Here is a tiny trained network, its code and every weight. The questions are about switching its units off for an input and a class, where a switched-off unit gives its printed mean instead of its output.

import numpy as np


def w(rows, s, z=0):
    codes = np.array(rows[::2]) - 128.0
    scale = np.full(codes.shape[1], s)
    scale[-1] = z or s
    return codes * scale


def f(y):
    return np.maximum(y, 0)


def log_softmax(a):
    a = a - a.max(-1, keepdims=True)
    return a - np.log(np.exp(a).sum(-1, keepdims=True))


def net(x, mask):
    res = np.array(x, float).reshape(1, 7) / 4 @ E
    y = f(res @ A[0][:, :-1].T + A[0][:, -1])
    res = res + np.where(mask, y, B[0][:, -1]) @ B[0][:, :-1]
    return log_softmax(res[-1] @ U[:, :-1].T + U[:, -1])


A, B = {}, {}
E = w([
[82,178,145,108,175,23,31,225,228],'x0',
[109,79,166,38,235,73,216,218,40],'x1',
[2,81,84,153,129,202,182,193,187],'x2',
[64,148,207,121,239,184,104,15,153],'x3',
[25,236,58,36,75,86,166,53,90],'x4',
[127,130,129,120,127,133,126,124,123],'x5',
[125,121,132,125,122,134,123,128,127],'x6',
],0.0047)
A[0] = w([
[65,196,83,62,114,111,148,86,101,52],'neuron 1',
[168,77,181,176,175,163,101,155,156,63],'neuron 2',
[178,54,168,187,147,158,100,176,137,81],'neuron 3',
[187,57,165,180,157,152,110,165,152,61],'neuron 4',
[109,104,166,66,189,97,169,172,77,35],'neuron 5',
[248,179,158,119,111,45,92,83,59,252],'neuron 6',
[127,162,105,193,52,158,67,74,189,95],'neuron 7',
[191,59,180,177,152,156,109,164,148,43],'neuron 8',
[190,123,85,134,68,80,139,177,113,223],'neuron 9',
[98,152,162,116,185,52,46,190,198,124],'neuron 10',
[105,94,157,73,186,105,174,171,82,50],'neuron 11',
[96,162,170,111,188,58,47,194,199,113],'neuron 12',
[170,58,167,183,152,155,115,168,147,45],'neuron 13',
[176,104,69,136,57,90,149,199,110,158],'neuron 14',
[63,199,53,56,98,112,152,91,110,58],'neuron 15',
[22,87,75,160,118,195,175,181,172,191],'neuron 16',
[143,171,108,191,59,170,66,84,190,76],'neuron 17',
[68,204,64,59,89,107,150,101,99,62],'neuron 18',
[88,155,255,119,231,179,105,32,142,187],'neuron 19',
[159,85,129,161,116,198,198,69,47,107],'neuron 20',
[171,74,131,145,105,209,191,64,50,121],'neuron 21',
[187,92,52,135,46,87,152,213,118,179],'neuron 22',
[130,154,95,194,67,165,65,79,186,86],'neuron 23',
[143,169,98,203,67,170,67,75,199,86],'neuron 24',
[27,90,69,167,123,187,192,179,183,222],'neuron 25',
[162,72,121,156,109,208,197,67,51,126],'neuron 26',
],0.0052,0.0027)
B[0] = w([
[71,90,178,214,60,48,165,63,114,180],'neuron 1',
[63,125,147,188,80,66,172,63,118,176],'neuron 2',
[64,154,164,176,84,69,175,72,115,186],'neuron 3',
[69,146,175,178,81,58,180,67,117,180],'neuron 4',
[185,59,87,91,166,53,220,179,69,179],'neuron 5',
[101,227,217,78,156,227,47,143,85,254],'neuron 6',
[181,79,121,79,199,72,210,186,45,199],'neuron 7',
[76,142,176,188,64,53,183,79,108,178],'neuron 8',
[53,146,98,144,190,185,69,66,114,214],'neuron 9',
[159,214,61,94,63,122,160,145,207,210],'neuron 10',
[187,64,98,84,178,67,209,188,61,178],'neuron 11',
[159,209,62,95,65,123,166,146,205,209],'neuron 12',
[62,133,184,190,66,49,175,63,112,173],'neuron 13',
[47,109,56,163,184,175,76,55,108,203],'neuron 14',
[82,99,211,213,54,50,170,79,114,189],'neuron 15',
[125,222,222,76,151,193,72,152,80,215],'neuron 16',
[169,72,111,72,188,65,207,190,40,193],'neuron 17',
[87,104,200,206,61,53,172,68,116,189],'neuron 18',
[45,92,2,159,199,161,78,51,143,230],'neuron 19',
[166,217,65,87,71,127,149,159,209,195],'neuron 20',
[162,221,73,88,70,134,152,161,215,203],'neuron 21',
[42,118,55,157,197,171,72,51,112,221],'neuron 22',
[177,76,117,67,183,71,209,192,48,193],'neuron 23',
[173,74,107,74,188,73,210,187,44,200],'neuron 24',
[129,218,211,88,155,194,69,147,80,225],'neuron 25',
[155,219,74,87,76,126,145,163,210,203],'neuron 26',
],0.0049,0.0055)
U = w([
[97,105,205,219,50,58,171,92,121,79],'0',
[183,55,104,79,189,86,194,187,70,84],'1',
[126,143,126,119,131,146,112,124,134,218],'2',
[166,174,63,97,63,131,145,156,237,94],'3',
[125,125,142,129,137,146,107,123,124,194],'4',
[83,97,45,168,191,168,69,84,129,99],'5',
[136,168,242,97,134,187,72,152,92,116],'6',
[212,2,175,145,89,177,54,163,199,2],'7',
],0.0096,0.0067)

Each question gives the input, the list of numbers given to net, and the class t.
The units are the neurons (one row each of A and B). Each row of codes is followed by its name. A weight is (code - 128) times the scale printed after its matrix; where a second scale follows, it is the last column's (A, B and U).
mask holds one flag per neuron, in row order. A switched-off neuron (its flag False) gives its mean, the last column of its row in B, instead of its output. The means were averaged over made-up inputs and are rounded, as every weight is.
A unit's drop is (log p(t) with every unit on - log p(t) with that unit switched off) / (log p(t) with every unit on - log p(t) with every unit switched off).
The circuit of an input: a set's keep is (log p(t) with only the set's units on - log p(t) with every unit switched off) / (log p(t) with every unit on - log p(t) with every unit switched off). Starting from the 12 units with the biggest drops (on a tie, the unit counted first), units are removed one at a time, each time the one whose removal leaves the highest keep (on an exact tie, the one counted first), for as long as the keep stays at least 0.8.
units of the circuit, in order: the units of the circuit, biggest drop first
unit that matters most: the unit with the biggest drop
top k neurons: the k neurons with the biggest drops, biggest first
drop of u: that unit's drop, to one decimal
input [7,1,-6,-8,-4,-3,6], class 5: unit that matters most -> neuron 22
input [8,-4,-5,2,8,2,-4], class 0: units of the circuit, in order -> neuron 15; neuron 18
input [2,4,8,-6,8,8,2], class 0: units of the circuit, in order -> neuron 15; neuron 18
input [-7,6,-1,-8,1,6,7], class 5: top 2 neurons -> neuron 22; neuron 14
input [-3,6,-5,-7,6,-2,-3], class 5: units of the circuit, in order -> neuron 22; neuron 14; neuron 9
input [3,-5,2,-8,-7,2,3], class 5: top 2 neurons -> neuron 22; neuron 14
input [8,6,-3,-6,-4,-2,2], class 3: top 2 neurons -> neuron 10; neuron 12
input [-2,3,-7,-4,2,-3,-5], class 6: top 2 neurons -> neuron 6; neuron 19
input [-8,4,-8,-3,6,-7,6], class 3: units of the circuit, in order -> neuron 21; neuron 20
input [1,3,-8,-5,5,-3,2], class 6: top 2 neurons -> neuron 6; neuron 19
input [-7,-7,8,3,-2,6,5], class 6: top 2 neurons -> neuron 16; neuron 25
input [-5,-7,7,-5,6,4,-1], class 1: drop of neuron 23 -> 0.3
input [-5,-5,2,1,-6,-3,1], class 0: drop of neuron 18 -> -0.2
input [-4,-5,-6,-8,8,3,-6], class 0: units of the circuit, in order -> neuron 18
input [4,-7,-7,-3,-3,-6,-5], class 1: drop of neuron 7 -> 0.2
input [-7,5,0,7,-4,-6,-3], class 3: drop of neuron 20 -> 0.3
